Each row is followed by its class; each block has classes of its own.
[ 1.68  3.18  1.30 -8.59 -1.32  2.64 -2.09 -2.80 -0.23 -1.21  0.32 -0.54
 -2.86  2.56 -1.81  2.99  1.22 -0.21 -4.75 -0.66 -3.80  2.84 -0.65 -0.22
  4.03 -0.61 -0.93  0.50  0.19 -0.51 -0.40 -0.36 -2.82] -> z_760
[ 2.94  2.65  2.25 -0.65  0.12 -0.48 -1.25 -0.08  0.02 -0.13 -0.38 -1.43
 -1.88  1.98  0.63 -0.53  2.22  1.03 -3.91  1.94 -3.27  0.56 -0.44  0.20
  1.46 -2.34 -0.37 -0.05  0.08  1.99 -0.22  1.01 -0.56] -> z_760
[-1.27  3.15 -0.75  1.48 -0.38 -0.14 -1.34 -0.17  2.54 -0.31 -1.50 -1.16
 -0.66  2.25  3.64 -5.40  1.13  2.20 -3.76  1.43 -1.24 -3.72  3.33 -1.81
 -4.10 -1.33  0.10 -2.46  1.00  3.20 -1.70 -2.96  4.96] -> z_850
[ 2.11  1.77  2.99 -1.81  0.37 -3.12 -1.97 -2.03 -2.30  0.06  0.12  0.15
 -2.56  0.92 -0.44  0.80 -0.74 -1.88 -5.38  0.94  1.73 -2.24 -4.40  1.10
  1.93 -0.93 -0.59  1.49 -0.86  1.60  2.65  2.18 -2.15] -> z_462
[ 1.70  2.03 -0.09 -0.84 -0.51 -1.38 -0.42 -0.02 -0.52 -0.91 -2.13 -0.45
  0.98  2.77  1.25 -2.14 -2.17  0.19 -0.29 -1.94  1.21 -7.86 -1.58 -4.08
 -5.02 -2.62  0.66 -0.54  2.12  2.88 -0.38 -0.23  1.56] -> z_850
[ 0.55  3.18 -0.23  0.51 -0.53  0.09 -0.71  1.57 -0.40 -0.39  0.05  0.37
 -1.91 -0.30  2.01  0.16  0.93  1.82 -2.52  2.58 -2.31  1.82  2.15  0.87
  0.69 -0.93  1.29  0.43  1.87 -2.34 -0.59  0.62  0.32] -> z_760
[ 2.32  0.03  0.88  0.06 -0.38 -0.30 -0.71 -2.24 -0.44 -0.11 -0.75  0.04
 -8.10  1.10  1.04 -2.10  0.41 -0.12 -1.77  3.73 -3.84  0.07 -2.57  4.83
  0.09 -0.41 -2.94 -0.11  0.38  5.16  1.20  0.10 -0.77] -> z_462
[-0.81  1.96  2.30 -0.30 -0.15  1.07 -1.44 -0.15  1.09 -0.83  0.56 -1.06
 -1.95  2.24 -2.00 -2.79  0.65  1.56 -3.49  1.18 -1.40 -2.74 -3.02 -0.65
 -2.29 -1.82 -0.24 -0.71  0.95  3.35  0.49  0.01  0.07] -> z_850
[-0.61 -4.73 -2.32 -1.10  0.42 -4.35 -1.44  1.66 -0.58 -0.45 -0.66  0.90
  0.35 -1.49  1.32  0.02 -2.03 -1.46  0.14 -2.47  3.09 -4.89 -0.36  1.97
 -1.24 -1.21  0.37 -0.48 -0.52 -0.98  1.82  0.59 -2.15] -> z_691
[ 0.14  0.27  1.00 -0.66  0.67  2.39 -1.61 -1.44  1.55 -0.64  0.68  0.36
 -1.17  1.27 -0.24 -1.82 -3.22  1.48 -3.07  3.28 -2.87 -0.28  1.46 -0.37
  0.57 -0.40 -0.02  0.42  1.09  0.05 -0.26  2.86 -0.40] -> z_760
[ 0.75 -0.94  0.59  0.61  1.61  1.94 -1.60  0.09  1.22 -0.09 -0.57 -0.66
 -1.60  1.52  0.51 -2.32 -0.61 -0.01 -0.50  1.46 -2.46 -1.14 -0.89  2.77
 -5.32 -0.65 -2.46 -0.17  0.31  2.15 -1.45  1.09  0.06] -> z_462
[ 0.78  2.69  2.79 -0.08 -0.04  0.03 -1.02 -1.71  1.16 -0.57  0.15  0.65
  0.78  3.02 -0.46  0.49  2.16  1.09 -2.25 -0.24 -1.73  0.13 -0.74 -1.82
  2.59  1.63  2.12  0.35 -1.21 -0.86  0.51 -1.23 -0.98] -> z_850
[-0.55 -3.58  0.63 -0.64 -0.99 -0.56 -0.86 -0.01 -1.05 -1.10 -0.06  1.63
  0.75 -0.96  0.76  2.43 -1.90 -1.43 -0.39 -1.85  0.76 -2.41  1.46  3.31
  4.93  0.39  1.08  0.72 -0.01  1.15  3.29  0.46 -3.40] -> z_691
[-1.85  3.80 -0.85  0.21 -0.52  1.30 -1.19 -0.44  0.34  0.49 -1.61 -0.69
 -2.71  0.45  0.93 -0.79 -0.12  0.58 -1.15  1.86 -2.67  1.07 -0.35  3.72
 -4.20 -0.42 -0.37 -0.58 -0.18  2.65 -0.21  0.32 -1.58] -> z_760
[ 0.23 -2.77  0.04  0.46 -0.50 -0.07  1.17 -1.70  0.47  0.36  1.26  0.41
 -0.50 -0.52  0.74  0.01  0.13  0.28 -0.87 -1.51 -0.20  0.22  2.19 -7.58
  0.56  1.30  3.24  1.37  2.26  2.63  0.17 -2.03  2.32] -> z_850
[-0.61  2.12  0.95 -0.43 -0.45  4.33  0.13 -0.37  1.73  0.55  1.38  0.17
 -1.16  1.06  1.38 -1.90  1.88  2.08 -3.04  5.37 -4.79  3.05  1.27  2.69
 -1.29  0.21 -0.74 -1.07  0.96 -1.64 -1.88 -0.62  2.71] -> z_760
[ 0.11 -1.26  1.41 -0.87 -0.13  2.47 -1.41 -4.90  0.20  1.49 -0.45 -0.16
 -2.62  1.04  2.24 -2.69 -1.74 -0.30  0.07  1.11 -2.25 -1.91 -2.98  5.14
 -2.42  0.36 -2.71 -0.39  2.00  2.77  0.38 -0.08 -0.31] -> z_462
[ 1.58 -1.02 -1.38 -1.94  0.20 -0.75  0.09  0.28 -1.55  0.25 -1.26  2.00
  2.90 -4.23  4.68  0.40 -1.89 -1.62  1.44  2.14 -1.07 -0.34  1.85  6.91
 -1.29 -0.72 -1.56  0.01  0.84 -3.11  1.24  2.39 -1.87] -> z_691
[ 1.36  1.10 -0.04  1.83 -0.44  1.30  3.66 -1.36 -1.09 -0.06 -0.07  0.27
 -1.69  2.47 -0.44  1.86 -0.05  0.07  2.30 -1.67 -1.17  3.50  0.11 -0.99
  0.29 -0.50 -1.50  1.03 -0.28  0.66 -0.91  0.28 -0.74] -> z_462
[-0.48  0.07  0.27 -0.35  1.08  2.49 -1.26  3.31  1.93  0.25  0.33  0.81
  1.42 -1.12  1.40 -0.49 -1.41 -3.38  0.74  3.37 -3.91  1.34  2.39  8.70
  1.22  0.34 -0.22  0.71  2.90 -1.26 -0.65  0.75 -0.62] -> z_691
[ 1.78 -1.26  1.89 -0.72 -0.54  2.16 -0.81 -1.82 -1.24 -0.18  0.46  4.04
  0.58  1.69  0.15  0.21 -0.97 -0.65 -3.05 -1.06 -0.01 -0.71  1.37 -4.92
  2.44 -0.96  1.05  1.57  0.69 -1.18  0.88  0.65 -1.11] -> z_691
[ 1.46  1.93  1.76 -0.32  0.42  1.40 -0.30 -2.46  2.18 -0.76 -0.32 -1.19
 -0.79  1.59  1.41 -0.79  1.00  2.61 -2.28  1.96 -3.22  1.29 -1.54 -0.14
 -1.07 -0.09 -1.85 -0.96 -0.02  0.39 -0.37  0.73 -0.85] -> z_760
[ 1.23 -0.42  0.86  0.05  0.38  1.29 -1.47 -3.00  0.60  0.98 -0.06  1.49
 -2.32 -0.03  2.21  0.12  1.05 -1.27 -1.48  2.17 -2.94  1.25  1.23  0.08
 -1.43 -0.84 -2.95  1.66  0.02  2.00  0.49 -0.17 -0.08] -> z_462
[ 2.83 -0.07  1.42 -0.36  0.48  2.39  0.50  5.25  0.76 -0.42 -1.20 -1.03
 -3.45  1.38  1.33 -1.04 -0.83 -0.86  0.15  2.46 -3.68  1.81 -1.84 -0.60
 -3.19 -0.65 -5.07 -2.62  0.60  3.20 -1.14  0.69 -2.20] -> z_462

Next block, with new classes.
[ 2.59  0.02  2.85  1.71 -1.98 -0.74  3.51 -4.27 -0.95 -0.29 -0.21  0.62
 -3.59 -1.15  1.31 -1.74 -0.09  1.86  1.53 -0.55 -0.72  2.87 -2.93 -3.23
  0.16 -1.96 -0.98 -1.10  0.13  1.33 -0.67 -0.78 -3.12] -> z_509
[ 2.64 -0.79  2.63  2.13  0.01 -0.68  0.48 -1.85 -0.89  0.75  0.25 -2.47
  3.30 -0.05 -1.55 -0.43  1.16  1.48  0.00 -0.88  1.24 -1.98  3.31 -2.39
 -0.22 -0.22 -1.08 -0.39 -0.49  0.51  2.39  0.12 -1.26] -> z_895
[ 1.37  0.27  0.59 -1.68 -1.44 -0.59 -3.45  1.12  0.07  1.76 -1.00  1.32
 -1.21 -1.89  2.39 -2.67 -0.28 -0.16  0.35 -1.16 -1.61  5.98  0.25 -1.14
  0.90 -0.21 -0.69  1.13  0.10 -0.21  2.26 -0.90 -0.49] -> z_995
[ 2.20  0.78  2.18  1.93  1.08  0.78 -1.31  0.86  0.13  2.33  0.06 -2.83
  2.37 -0.30  0.09  0.84 -0.33 -0.11 -1.94 -2.31 -2.37 -2.82  6.64  0.33
 -0.02 -1.86  0.14  0.59 -1.83 -0.48  1.12 -1.18 -1.20] -> z_44
[ 3.88  0.60  0.88 -1.18 -0.10 -0.56 -3.97  0.30  0.55  1.30  2.77  2.52
 -0.35 -2.17  2.60 -1.86 -3.23  2.04  0.06 -1.37 -1.63  6.60 -1.97 -1.92
 -0.28 -0.39 -0.33 -0.60  0.51  0.78  0.14 -0.30 -0.52] -> z_995
[ 1.44 -1.68  4.37  3.44  1.92  0.45  3.63 -2.10 -1.23 -0.97  0.28 -2.24
 -3.19 -0.71  1.66 -0.82  0.58  1.40  0.09 -1.45 -0.78 -1.34 -2.83 -0.74
 -0.90 -0.59  1.68  0.22 -1.07 -1.02 -0.20  0.42  0.01] -> z_244
[ 1.56 -0.88  3.82  3.38  1.11 -2.54  4.01 -4.56 -1.89 -1.86  2.34 -2.99
 -1.43 -0.05  0.26 -1.25  0.23  3.55 -0.55 -0.40  3.02 -2.45 -5.58 -5.21
 -1.35 -1.11  0.26 -1.74  0.24 -0.24  0.59  0.34 -0.68] -> z_988
[ 2.58  0.40  0.89  5.82 -1.79 -0.65 -0.84 -0.49 -1.13 -0.52  0.75  1.88
 -3.78 -0.47  2.31  0.77  3.35  0.89  0.41 -0.41 -2.23  6.28 -4.42 -1.63
  0.38  0.24 -0.04  0.48 -0.41 -0.37  0.11  0.05 -1.96] -> z_509
[ 2.28  0.47 -2.14 -1.07 -0.73  0.10  0.39 -1.97 -0.21 -0.21  0.89  3.49
 -2.33 -1.40  1.29 -2.41 -0.39 -1.23 -0.96 -0.36  1.33  5.07 -4.63 -1.64
  0.31  1.90 -2.51  0.92  0.99  0.73 -0.04 -0.45 -1.16] -> z_988
[ 3.42 -0.81 -0.90  0.28  0.50 -0.56  0.02 -2.20 -0.19 -1.51  0.24  0.67
  1.08 -0.56  1.18 -1.98  0.11  2.54  0.74 -1.68  1.76  3.11 -3.72 -2.87
  0.70  0.27 -1.00  0.22  0.33 -0.87  0.60 -0.94 -1.41] -> z_988
[ 0.98  1.23  2.81  0.66 -1.99 -0.75  1.82 -0.46 -2.10 -0.08 -1.03  1.66
 -4.22 -1.30  0.35  1.38 -1.22 -1.82 -0.30  0.03 -3.05  2.12  2.39 -0.56
 -3.83  0.41 -1.56 -2.68  0.12  1.02 -1.01 -2.23 -4.03] -> z_244
[ 2.53  1.37  6.02  0.10 -0.39  0.60  3.62 -4.57  0.52  0.58 -0.80 -0.22
 -3.11 -1.30  0.49 -0.56 -1.11  0.98 -0.98  2.79  1.96  0.93  1.20 -3.78
  0.39 -0.02 -0.57  0.40 -0.77 -1.21  1.66 -0.19 -0.27] -> z_895
[ 3.35  1.29  2.65 -1.25 -1.94 -0.44 -1.46 -0.42 -0.01  1.18  0.13  2.10
 -2.81 -1.59  3.18 -1.66 -0.70  1.91 -0.74 -1.41 -2.52  7.51 -4.19 -1.99
  0.79 -1.03 -0.32  0.44 -1.10  0.78  1.77  0.28 -1.64] -> z_995
[ 2.88  0.61  0.50 -0.62 -0.38  0.29 -1.55 -1.33 -0.10  0.39  0.70  0.67
 -1.78 -2.02  2.70 -1.19  2.37  0.92  0.22 -1.11 -2.08  6.56 -0.09 -2.13
  0.61 -2.73 -0.40 -0.04 -0.26 -0.37  0.95 -0.57 -1.92] -> z_995
[-0.03  0.21  2.86 -0.18 -0.31 -0.01 -0.72 -1.36  0.07  0.70 -0.79  1.78
 -0.35 -0.63 -0.47  0.55 -0.37 -0.08  0.26 -1.32  0.06  2.09 -0.22 -1.75
  0.59 -0.68 -0.60 -0.14 -0.46  0.30  0.22  0.06 -0.73] -> z_895
[ 0.40  1.05  0.47 -0.08 -0.38  0.92 -1.36  1.00 -2.59  1.10 -0.69 -0.21
  0.21 -0.40  0.58  1.18 -0.15 -0.34 -0.18 -0.32 -3.85  0.49  3.43  0.26
 -0.24 -1.11  0.58 -1.13 -0.70  0.93 -0.48 -0.83 -1.49] -> z_244
[ 3.86  1.35  3.80 -1.30 -1.15 -0.15 -1.08 -1.60  0.41  0.07 -1.84  2.67
 -2.97 -1.34  3.55 -2.16  0.05  1.96  0.76 -1.48 -1.79  8.17 -1.48 -2.14
  1.47 -0.86  1.18 -0.21 -0.73 -0.31  0.30 -0.26 -0.80] -> z_995
[ 2.45  3.49  0.76 -2.70 -2.18 -0.81  9.08 -2.25  0.52 -1.88 -5.83  3.04
 -4.14 -1.28  2.29  0.75 -0.98 -1.00 -0.26  1.49 -5.16  6.67 -4.08  0.00
  0.63  1.00 -0.38  0.32 -0.80  1.06 -0.31  0.24 -1.46] -> z_244
[ 1.41  0.48  2.53  0.18 -0.30 -0.63 -2.09 -1.61 -0.56 -0.18  0.83  1.89
 -4.57 -0.42  1.97 -1.70 -3.28  0.78 -0.27 -0.57 -0.63  5.44 -1.58 -2.26
 -0.61  0.45 -0.01 -0.23  0.35  0.08  0.10 -1.38 -1.55] -> z_509
[ 0.30  0.43  1.88 -2.57 -0.58 -0.55 -1.83 -0.18  0.57  1.77  1.58  1.41
  0.32 -0.69 -1.25  1.08  0.34  0.32  0.80  0.79  0.50  2.47  1.62 -2.02
 -0.19 -1.36 -0.68 -0.91 -0.12  0.53  0.35 -0.16  0.48] -> z_895
[ 2.13 -0.70  2.55 -3.29 -1.44  0.72 -5.76 -0.88  0.93  1.17  2.77  2.28
 -1.49 -1.23  2.88 -2.92 -0.06  1.31  0.83 -1.81 -1.62  7.77 -2.83 -2.27
  0.15 -0.95  0.98 -0.02 -0.82  0.43  1.44 -0.59  0.56] -> z_895
[ 4.15 -1.71 -1.32 -1.69  0.89 -0.71 -1.99  2.26 -0.55 -0.86 -0.62 -1.02
  9.08  0.52 -0.69 -1.01  1.37  4.42 -0.19 -0.96  0.74  1.23 -1.77 -3.98
 -0.14  0.05  0.86 -3.62 -0.58 -0.02  1.58 -0.61 -3.14] -> z_44
[ 1.45  1.54  3.43  0.22  0.17  0.10 -5.74  4.51 -0.42  1.69  1.31  1.45
  0.15 -0.77  1.07 -3.02 -0.26  0.94  0.80 -0.92  0.32  3.91  2.41 -2.19
  0.52 -0.07  0.42  0.14 -0.17 -0.14  1.65  1.11  0.88] -> z_895
[ 0.11 -2.88  1.42  3.31  0.98 -0.03  9.08 -1.92 -2.41 -2.20 -3.78 -2.55
 -4.36 -0.59  1.77  0.34  0.61  0.62 -0.81 -0.61 -1.74 -2.11 -5.26  0.39
 -0.74 -2.46 -0.71 -1.90 -1.35 -1.49 -1.25 -0.40 -2.71] -> z_44
[ 4.22 -1.13 -0.60  2.30 -1.66 -0.15  1.08  1.16 -0.42 -0.68 -0.70 -0.33
 -0.94 -0.34  4.51 -0.93  0.98  2.64  0.18 -2.87 -3.48  4.14 -6.68 -1.13
  0.73 -1.30  0.02 -0.68  0.44  0.73  0.15  1.43 -3.22] -> z_244
[ 2.10  2.37  3.11 -0.26 -2.04 -0.41 -6.18 -2.53 -1.16  1.30  1.97  3.61
 -5.79 -2.07  2.79 -3.08 -1.31  1.02 -0.16 -1.52 -0.32  8.20 -3.62 -3.42
  1.35 -1.45 -1.68  1.26  0.82  1.52 -0.26 -0.07 -1.06] -> z_895
[-2.07  0.28  4.60  4.43 -1.22 -0.93 -1.82 -3.17 -0.71  0.14  3.13  0.15
 -5.46 -0.33 -0.21 -0.64 -0.38  0.60  1.14  2.01 -0.25 -0.84 -4.83 -1.76
 -1.49 -1.85  0.19 -0.87 -0.62  0.33 -0.84 -1.16  1.02] -> z_44
[ 0.01  3.99 -0.28 -5.38 -2.20 -0.40 -1.06  0.37  0.64  0.90 -2.66  4.96
  0.22 -1.88 -0.94  2.13  0.62 -2.45  0.86  3.05 -5.22  6.40  3.48 -0.35
  0.64  0.15 -1.09 -3.33 -0.59  1.40 -2.16 -2.20 -2.25] -> z_244
[ 0.96  0.20  1.44 -0.75 -0.48 -0.73 -1.62  0.09  0.60  0.49 -0.56  1.11
  2.76 -1.53 -0.34  0.31 -0.46  1.87  0.74  0.94  0.57  2.26  1.56 -2.99
 -0.15  0.28 -1.20 -0.92 -0.36 -1.03  0.29 -0.73 -1.67] -> z_509
[ 1.76  0.52  1.27 -1.37 -0.45 -0.22 -2.41 -0.56 -0.38  0.25 -0.38  2.74
 -2.85 -1.48  2.35 -0.77  0.01  0.50  0.05  1.11 -1.62  4.37 -2.94  0.09
  0.30  0.07 -0.91  1.19  0.18  0.25  0.07 -0.47 -0.97] -> z_995
[ 5.60 -1.78  4.26  1.91  1.01  1.04  1.46 -2.87  0.41 -0.64  1.78 -0.59
  0.73 -2.87  0.96 -1.67  1.43  2.58 -0.89 -2.43  2.95  2.35  2.35 -6.37
  0.86  1.45 -2.69 -0.19  1.63 -0.40  2.31 -1.55 -4.55] -> z_988
[ 2.10 -1.68  1.15  1.26  0.13 -0.29  2.43 -1.86 -1.09 -0.62 -0.56 -0.04
 -1.38 -1.51 -0.84 -0.08 -0.03  0.54 -0.24  0.80 -0.87  0.71  1.13 -1.74
 -0.28  0.05 -1.18 -0.39  0.09 -0.84  0.83 -1.71 -1.52] -> z_509
[ 1.97  2.11  2.93 -1.47 -0.22  0.93 -0.47 -1.73  1.12  0.58  0.02  0.24
 -0.12 -0.91 -0.89 -0.59  0.14  1.24  1.32 -1.77 -0.40  1.75 -0.24 -1.78
  0.58 -1.10 -0.07 -0.20 -1.51 -0.50  0.64  0.71 -0.12] -> z_44
[ 2.16 -0.42 -0.05 -0.43 -0.35  0.64  3.03 -1.57 -0.71 -2.55 -1.15  4.25
 -5.14 -3.45  3.12 -2.88 -1.31  1.43 -0.68 -1.08 -1.34  9.08 -5.06 -3.45
  1.18  1.28 -1.81 -2.17  0.97 -0.31 -0.39 -1.53 -4.44] -> z_44
[-0.07  0.83  0.41 -1.23  0.10 -0.24 -4.23  1.65  0.64  2.08  1.20  0.29
  3.07 -0.18 -1.29  0.86  0.31  0.15  1.00  0.94 -0.10  0.41  2.12 -0.68
 -0.26  1.34 -1.20 -1.69  1.10 -0.09  0.60  0.47  0.34] -> z_895
[ 2.98 -1.12  3.51 -0.56 -0.21 -0.28 -6.62 -1.22  1.65  2.10  3.35  1.18
  1.27 -1.67  1.11 -3.12 -0.34  1.73  0.45 -1.82  2.67  4.05  1.92 -4.06
  0.34 -1.14 -0.90  0.06 -0.46 -0.62  2.17 -0.02  0.02] -> z_895
[ 3.89 -2.26 -0.15  4.06 -0.77  0.01  2.41  0.78 -1.53 -3.29  0.14 -2.95
 -4.50 -2.62  5.77 -2.11  0.97  3.67 -0.07 -5.06 -4.82  4.44 -9.08  0.96
 -0.30 -3.57  0.99  0.48 -0.67  0.68  0.16  0.38 -3.07] -> z_44
[ 1.92 -0.60  1.68  2.08 -0.88 -0.20  1.09 -2.33 -1.58 -0.93  0.85  1.85
 -6.03 -2.56  3.02 -1.73 -0.36 -1.97 -0.68 -0.19 -1.57  4.50 -4.04 -2.60
 -0.43 -0.27 -2.04 -1.43  0.93 -0.30 -0.27 -1.36 -3.51] -> z_988
[ 1.75  0.17  1.65  0.44 -0.81  0.12 -1.64  0.72 -0.59  1.09  1.52  0.76
  4.30 -1.62  2.22 -0.66 -0.15 -0.20  0.30  0.18 -1.01  0.79  2.14 -1.57
  0.23 -1.03  0.09 -0.29 -1.21  0.86  0.56 -0.32 -0.12] -> z_509
[ 1.80  1.27  4.58  3.94 -1.46  1.00  9.08 -4.70 -1.72  0.42 -1.09 -0.52
 -9.08  0.87  3.25  0.05 -1.09 -0.38 -0.63 -0.78 -4.21  0.96 -3.11  1.49
 -1.16 -1.05  0.70  2.13 -1.00  0.93 -0.37 -0.11 -1.48] -> z_244
[ 1.44 -3.85 -0.80  3.88  0.57  0.09  0.33  0.75 -0.85 -2.32  0.32  0.28
 -6.89 -0.34  4.85 -2.92  0.52  2.27 -0.77 -3.62 -2.88  3.30 -5.55 -0.52
  0.30 -0.11 -1.07 -0.57  0.77 -0.44 -1.25 -1.04 -6.72] -> z_44
